In the rows, zero is written as 128.
Each row has a class, written after it.
[134  96 126 183 127 118 156 108 125 143 147 114 124 123  72 100 127 134
 116 119  89 154 114 118 184 119 102 135  98 140 116 102 117 176 101 120
 112 128 135] => j703
[122  76 137 164 153  94 137 114 152 147 152 131 145 119  94 113 115 150
 164 155 105  97 112  98 139 152  75 116 105 140 152 127  95 124  95 106
 128 113 180] => j510
[157 122 117 113 123 109 140  94 147 154 121  94  95 144 102 120 137 188
 101 126 105 123 113 131  78 176 119 133 136 123 156 146 136 150 158 102
 116 128  89] => j134
[ 92 106 131 178 114 120 155 121 128 149 128 138 108 135  90 116  93 122
 146 117 105 105 104 100 111 139 104 121 113 130 130 109 109 148 117 124
 142 127 181] => j572
[161  93 133  64 122 132 137 120 120 139 118 148 144 105 150 119 167 146
  91 124  88 198 124  71 151 185 147 210 154 160 174 134 114 126 131 119
 116 134 131] => j757
[114 118 133  85 123 158 125 116 120 134  97 154 154 126 160 124 157  99
 125  87  81 118 114  97 116 130 178 209 163 158 152 195 171  59 151  82
 100 126 128] => j572
[149 148 111 104 115 173 162 144 133 154 109 133 160 134 156 144 170 122
 138 109  96 166 117 111 149 151 149 193 145 164 145 152 150  64 139 131
 122 150 120] => j572
[123 147 142  99 161 118 137  84 163  99  85 132 104 144 148 118 113 165
 134  93  88  66 128 156  79 135 106 110  85  99 134 161 122  76 134  29
 109 110 110] => j510
[134 121 117 129 123  79 131 106 150 144 115 115 102 126  77 112 166 141
 127 110 134 110 104 159  84 150 120 103  92  99 120 136 109 174 104 108
 132 133 124] => j368
[104  95 148 161 122  99 101 132 131 148 140 125 138 127  82 129  96 147
 167 121 136 107 127  88 126 172 123  80  80 121 117 121 124 144  89 137
 135 138  87] => j757
[ 94  88 133 160 132 111 152 112 119 149 149 132 130 122  91 104 108 130
 138 137  95 109  95 129 114 144  83 129 114 135 138 128 128 150 116 119
 135 117 182] => j665
[141 122 167 127 142 159 144 100 148 114 117  99  84 124  97 101 141 192
 135 126  92 135 112 136  52 165 147 146 125  82 145 149 134 188 138 107
 115 132 159] => j757
[200 146 123  86 134 159 149 156 145 157 132 137 218 101 182 147 148 117
 176 132 121 132 129 115 148 128 119 134 126 143 104 141 159  89  99 169
 175 177  65] => j430
[166 149 127 104 122 175 149 108 163 162 132 139 168 111 143 121 252 109
 143 141 115 146 113 110 123 130 162 196 182 151 131 157 104 115 123 150
  77 173 179] => j332
[137 127 132 114 123  96 147 112 136 146  98 104  93 142  86 119 185 188
 128 118 106 120 117 144  99 140 131 116 111 106 147 122 132 148 123  92
 117  99 117] => j557
[125 117 132 122 115 117 120 130 122 141 118 100  79 136 118 117 156 144
 127 127 108 123 118 161 125 130  93 109 112  92 119 106 131 154 123 108
 146 112 106] => j557
[141 167 106 103 124 181 126 149 134 147 119 121 192 124 163 143 217 117
 147 118  93 129  94 121 144 166 129 203 160 168 137 188 133  59 124 152
 110 139 159] => j572
[160 105 164 162 127 120 168  67 174 146 132 144 138  85 109 112 146 127
 125 177 105  94 111  60 160 147  79 124 135 142 118 129 112 181 112 164
 129 168 206] => j572
[148 153 116 157 111 121 126 126 135 123  96  95 122 135 101 109 191 179
 161 139  98 108 128 175 109 131 128 107 107 144 176 125 127 141  93 114
 134 122 152] => j610
[163 161 102  86  99 205 161 147 128 152 152 128 163 127 133 118 175 133
 134  97 110 166 134 123 107 163 165 189 152 170 153 159 154  59 122 118
 119 154  95] => j610
[ 58 129 100 165 111 106 122 128  99 185 145 118 110 111  86 104  98 116
 125 116 112 139 123 109 109 147 117 122 141 135 126 104  89 123  89 151
 141 150 169] => j430
[131 121 128 122 149 119 122 115 153 135 111 143  98 146 104 106 139 146
 139  95 123 116 116 156 103 143 131 126 114  85 126 158 108 126 118 107
 145 119 118] => j332
[145  29 158 133  87  75 143 130 116 165  99  33 173 108 158 115 191  67
 183 182  34 128  82 163  72 180 104 137  71 168 178  46 172 231  63 100
 128 153 112] => j648
[121 155 118  85  96 184 145 141 100 157 137 109 139 132 147 131 162 151
 132 114  95 139 125 133 113 163 166 162 154 174 149 158 151  72 127 129
 114 133  93] => j557
[178  77 116 184 132  62 141 147 146 158 119 127 129 129 114 117 114 150
 133 134  97 151 110 140 221 135  95 127  69 134 131  72  82 129  65 136
 124 126 190] => j703
[128 122 135  83 107 188 152 131 122 136  80 114 156 137 176 118 178  98
 116  94  64 163 119 163 134 157 151 195 145 162 126 183 154  69 103 111
 132 167 105] => j703
[107  85 112 184  90 140 156 145 110 125 132 111 125 131  71 108 162 134
 137 156  83 124 104 107 190 120  76 128 118 142 158 108 116 117 103  80
 142 131 142] => j572
[116  79  91 103 154  58 123 127 114 168 170 134 161 112  77 112  79 119
 123 117 143 102 119  98  55 136  67 113 171 144 140  83 115 161  94 142
 148 152 127] => j703
[121 105 107 187 126 102 109 105 131 129 172 141 133 130  85 116  58 142
 147 151 125  84 111  97 131 154  96  94 112 146 163 116  89 146  90 118
 139 114 185] => j368
[ 96  72 211 124 130 166 168 111 146 155 163 105 123  97  27 125  58 156
 197 195 100 135 113  87  90 135 196 137  94 120 136 167 141  75  98  87
 118  71 179] => j610
[156 174 130  99 102 182 155 145 136 139 138 161 170 133 181 138 166 128
 166  65 131 137 118  93 128 148 176 189 101 153 161 160 137  59 122  98
  94 157 123] => j368
[144 111 128 126 123 188 151 133 119 126 133 126 173 128 144 114 107 160
 171 117  89  99 111 130  53 138 167 162 111 157 151 163 167  99 123 128
 104 172 199] => j757
[ 98  78 143 179 124 121 143 134 116 168 131 140 102 129 129 101 127 102
 146 102  85 127 117 110 158 150 124 147 122  99 157 110 113 134  99 102
 143 123 179] => j510
[128 130 112 126 120 130 164 138 126 129 100 103 120 143  93 117 178 152
 145 100 110 146 113 176  93 140 126 131 115 105 145 125 113 143  96  93
 139 163 121] => j368
[156 115 130 104 119 177 146 143 132 140 129 131 157 139 133 138 159 164
 150 114 104 144 113 109 135 171 167 183 136 165 145 163 150  71 137 122
  89 146 104] => j757
[ 92 123 120  92 125  94 137 106 124 137  96 118 106 128  91 116 162 143
 106 136 112 134 110 179 109 153 106 135 105 111 122 148 134 115 130 101
 138 112 114] => j665
[141 150 132  66 108 170 135 134 128 135 132 151 175 117 179 135 184 111
 136 129 125 136 116 123  93 139 118 161 145 161 129 173 151 118 152 138
 150 128 117] => j665
[ 87  62 151 130 113 105 118 116 115 147 143 127 115  99  77  91  92 136
 129 164 113 156 135 103 142 147 119 117 112 159 147 113 103 148  91 120
 155 114 173] => j648
[177 131 100  61 138 177 143 139 119 133 114 111 177 152 159 154 170 114
  84  98  97 163 114  92 152 151 152 174 161 175 136 211 167  61 160 151
 127 153  72] => j134
[175 151 126  90 139 188 140 140 150 136 161 131 159 130 139 119 150 127
 149 101 102 122 116 118 113 158 168 191 152 160 152 169 160  60 120 127
  97 144 113] => j610
[137 126 138  78 141 123 144 110 153 119 111 113 110 132  80 121 181 179
 116  98 115 127 109 130  89 159 108 136 110  97 101 136 113 127 136  69
  88 140  59] => j757
[145 101 105 138  99 133 139 120 107 127 135 113 122 122  87 120  95 182
 123 148  93 120 110 106 134 153 103 112  50 124 156 110 119 117 114 111
 131 140 181] => j757
[176 153 113  67 114 204 159 149 139 136 164 117 164 117 136 143 194 109
 129 125 117 152  92 121 118 146 156 181 147 150 119 175 119  87 129 129
 107 153 122] => j368
[102 146 124 119 119 121 132 114 118 134 108 105  87 151 100 121 163 173
 123 103 108 123 124 154  93 149 116 127 133 112 133 118 122 139 132  87
 114 100  96] => j557
[189 124 129  43 144 170 125 139 134 108 155 143 192 111 140 138 185 145
 129 142 115 117 102  66 139 161 131 187 156 147 156 165 149  86 135 127
 111 138  94] => j757
[ 84  85 143 140 110 131 142 125 117 127 138 117 117 121  89 104  93 148
 129 147  95 144 106  87  91 157 122 131  90 140 158 117  93 127  99  92
 127 115 202] => j757
[ 62  99 119 149  89 126 140 131  65 134 132 110 113 136  88 119 104 142
 131 136 103 101 113 117 161 139 105 110  78 137 155 117 143  84 100 102
 143 101 151] => j557
[185 117  85 134 143 132  61 196 169 204 226 124  74 145 106 123 107 162
 135  88 146 177 106 114 120 225 104 135 172  98 128 141  25 111 116 162
 131 115 115] => j332
[100  91 124 183 117 111 156 112 104 143 127 142 133 130 100 115 106 139
 146 108  98 114 134 103 153 148 105 120  89 132 149 105 110 138 103 100
 132 132 156] => j510
[130 141 158  97 147 186 156 163 145 163 153 149 155 138 139 131 130 152
 201  93 146 102 107 123 102 151 160 166 146 141 133 155 148  52 121 150
 107 146 160] => j648
[148 129 124  74 128 196 141 150 126 136 148 139 159 131 137 129 161 154
 133 109 110 153 107  92 115 173 157 194 161 146 151 174 141  67 142 113
 110 128 111] => j757
[137 131 119  85 122 144 140 165 122 179 116 136 150 129 163 136 161 120
 139  70 105 135 111 121 114 178 182 191 182 149 127 160 125  38 110 127
  97 161  86] => j430
[171 139 125  53 142 185 145 149 121 140 142 121 161 128 141 130 196 131
 135  80 100 150 107 106 145 153 147 200 143 175 144 160 154  91 139 161
  87 185 113] => j648
[150 151 141  80 140 166 137 104 146 144 142 123 185 112 121 123 184 132
 154 124 102 113 111 104  88 192 146 207 157 137 161 172 159  86 107 122
 101 133 134] => j610
[157 117 129 115 164  90 133 102 181 164 125  87 102 131  73 127 156 159
 149 129  98 104 106 140  78 161 122 109  83  76 131 146 132 126 117  97
 107 130 117] => j510
[126 104 109 164 110 131 152 133  94 145 147 137 127 127 101 109  88 160
 149 105 112 125 131 122 112 137 121 108 104 120 154 104  92 139 103 110
 146 139 153] => j332
[195 148 123  97 164 178 132 128 161 131 154 153 175 137 148 130 170 147
 159  74 118 143 126 100 116 148 146 196 150 142 132 170 117 101 137 138
  77 185 109] => j332
[ 99 124 137  97 120 127 156 147 120 161 172 122 128  99 124 127 150 144
 141 121 147 141 118  88  79 168 126 160 138 147 147 129  93  95 132 100
  94 109 144] => j510
[201 131 135  46 152 109 225 138 152 122 142 133 111 126 110 159  59 141
 128 193 181 105 101 101  80 173 220 120 131 106 197 105 168  66 105 173
 158 146 143] => j368
[160 113 102 114 154  68 124  88 170 151 125 120 108 140  88 109 149 159
  98 114 119  99 112 137  90 142 111 117 114  99 107 130 134 127 127  79
  93  93 128] => j557
[110  94 128 156 118 102 124 105 126 132 124 111 136 136 116 117 109 129
 109 129  99 111 116  94 127 145 101 123 102 152 137 135 110 133 116 111
 114 143 157] => j134
[113 104 118 171 133 115  99 123 139 136 145 143 175 131  89 110 153 138
 189 120 104  83 112  97 119 129  65 122  66 115 154 139 107 152  93 103
 156 116 191] => j510
[127 111 113 152 130 149 126 141 150 144 157  95 119 147  81 119 129 135
 140 128 105 118  90 127 130 178 109 125  90 109 109 130 124  95  99 128
 107 156 130] => j757
[ 89  91 143 178 128 138 190  82 111 141 122 137 117 121 102  98  80 131
 137 135  83 130 138 105 159 149 100 123  90 120 163 114 145 140 103 110
 169 145 167] => j510
[128 118 129  84 142  77 154 103 132 140  94 104  96 113  99 115 167 171
  99 146  90 125 110 161 104 138 103 111 118 118 153 138 121 127 126  97
 124 126 141] => j665
[130 162 128  89 138 174 128 145 138 156 141 168 177 132 186 131 147 113
 162  89 114 130 114 116  77 126 119 168 155 141 137 164 137  98 144 129
 139 131 165] => j665
[146 108 150 110 124 100 141  92 180 170  84 114  84 136  96 110 161 181
 136 110  99 121 110 178  62 157 111 135 124  93 114 142 113 149 122  76
 122 118 122] => j703
[143  62 140 126 160  98 156 122 125 161  96  93 135 127  81 105 120 171
 145 126  74 118 111 209 113 152 130 117 162 120 128 154 161 147  92 107
 163 105  58] => j703
[166 145 130  72 159 161 165 135 170 165 148 156 156 137 145 130 167 137
 159  86 110 121 105 105 100 164 151 188 139 144 148 167 133  69 134 125
 110 144 116] => j510
[138 134  98 110 158  99 163 105 127 170 106 104 109 130 103 122 175 155
 112 101 115 170 124 152 127 152 127 132 141 139 147 139 122 123 131 144
 113 147  93] => j332
[103  87 130 183 142 117 128 117 146 144 145 144 129 142  89 113 104  95
 153 129 130 131 119 108 141 145 119 122 118 112 114 120  96 134  88 138
 135 139 162] => j332
[102 132 113 190 110 112 141 124 129 140 140 118 127 126  89 116 103 132
 146 146 114 118 115  98 133 141  99 104  91 146 150 103 115 149 101 138
 150 124 168] => j572
[165 122 156 131 115 160 169 121 170 154 124 141 138 130 142 127 187 109
 160  98 132 132 116 103 128 150 199 170 139 147 138 170 158 101 114 133
  81 194 125] => j368
[124 123 141 111 143 115 157  94 151 131 103 101  95 128 109 114 157 158
 133 146  87 131 119 163 118 158 118 133  97 109 153 138 137 129 129  73
 137  97  86] => j510
[ 82  96 129 129 130  84 119 110 126 144 136 169 148 113 109 101 107 151
 147 115 110 110 107 120 110 135  39 134  73 156 135 137  89 136 112 119
 144 129 213] => j665
[168 135 142  56 150 158 181 130 137 141 146 130 168  99 177 127 155 123
 120 122  92 178 121 115 128 139 111 173 142 169 136 143 150 109 142 130
 115 168  94] => j665
[129 117 127 198 112 114 120 112 155 141 136 129 161 128  68 112 131 124
 157 127 117 121 129 115 165 151 101  95  56 128  93 128 103 133  65 116
 138 109 151] => j610
[161  89 103 165 145  92 140 127 176 146 152 143 165 146  73 115 153 127
 160 125 111 115 112  92 128 137  82 115  80 130 136 105  99 155  92 106
 136 134 143] => j510
[132 129 141  83 145  91 140 101 174 147 108  93  78 140 109 110 137 169
 103 139 119 129 116 134  38 161 134 119 153 120 162 145 123 143 139 108
 132 133 101] => j134
[141 118 133 109 127 125 159 115 156 134 116  92 110 121  74 116 210 206
 125 158 122 181 118 147 106 152 131 153 135 136 131 130 116 139 146  73
  82 101  94] => j757
[155 107 141  67 152 112 133 107 162 129 104 106 115 125  84 113 173 146
 135 137 123  96 101 144  71 134 115 125  98  86 128 145 153 132 120 114
 131 144 162] => j648
[157 146 133  68 144 139 168 136 131 159 120 139 132 134 168 129 166 144
 128  83 123 133 122 112  90 143 169 170 166 148 153 144 161  93 136 148
 106 148 131] => j557
[117 126 108 133 117  91 151 132 147 164 101 103  93 146  74 119 162 140
 132 115 104 129  89 153  80 172 126 138 109 104 141 113 120 145 115 111
 141 113 124] => j572
[ 95 119 133 106 148 101 148 115 133 123  92 121 127 132  94 108 175 144
 136 133 110 108 107 181  91 129 100 127 121 104 134 148 149 133 115 107
 147 134 132] => j665
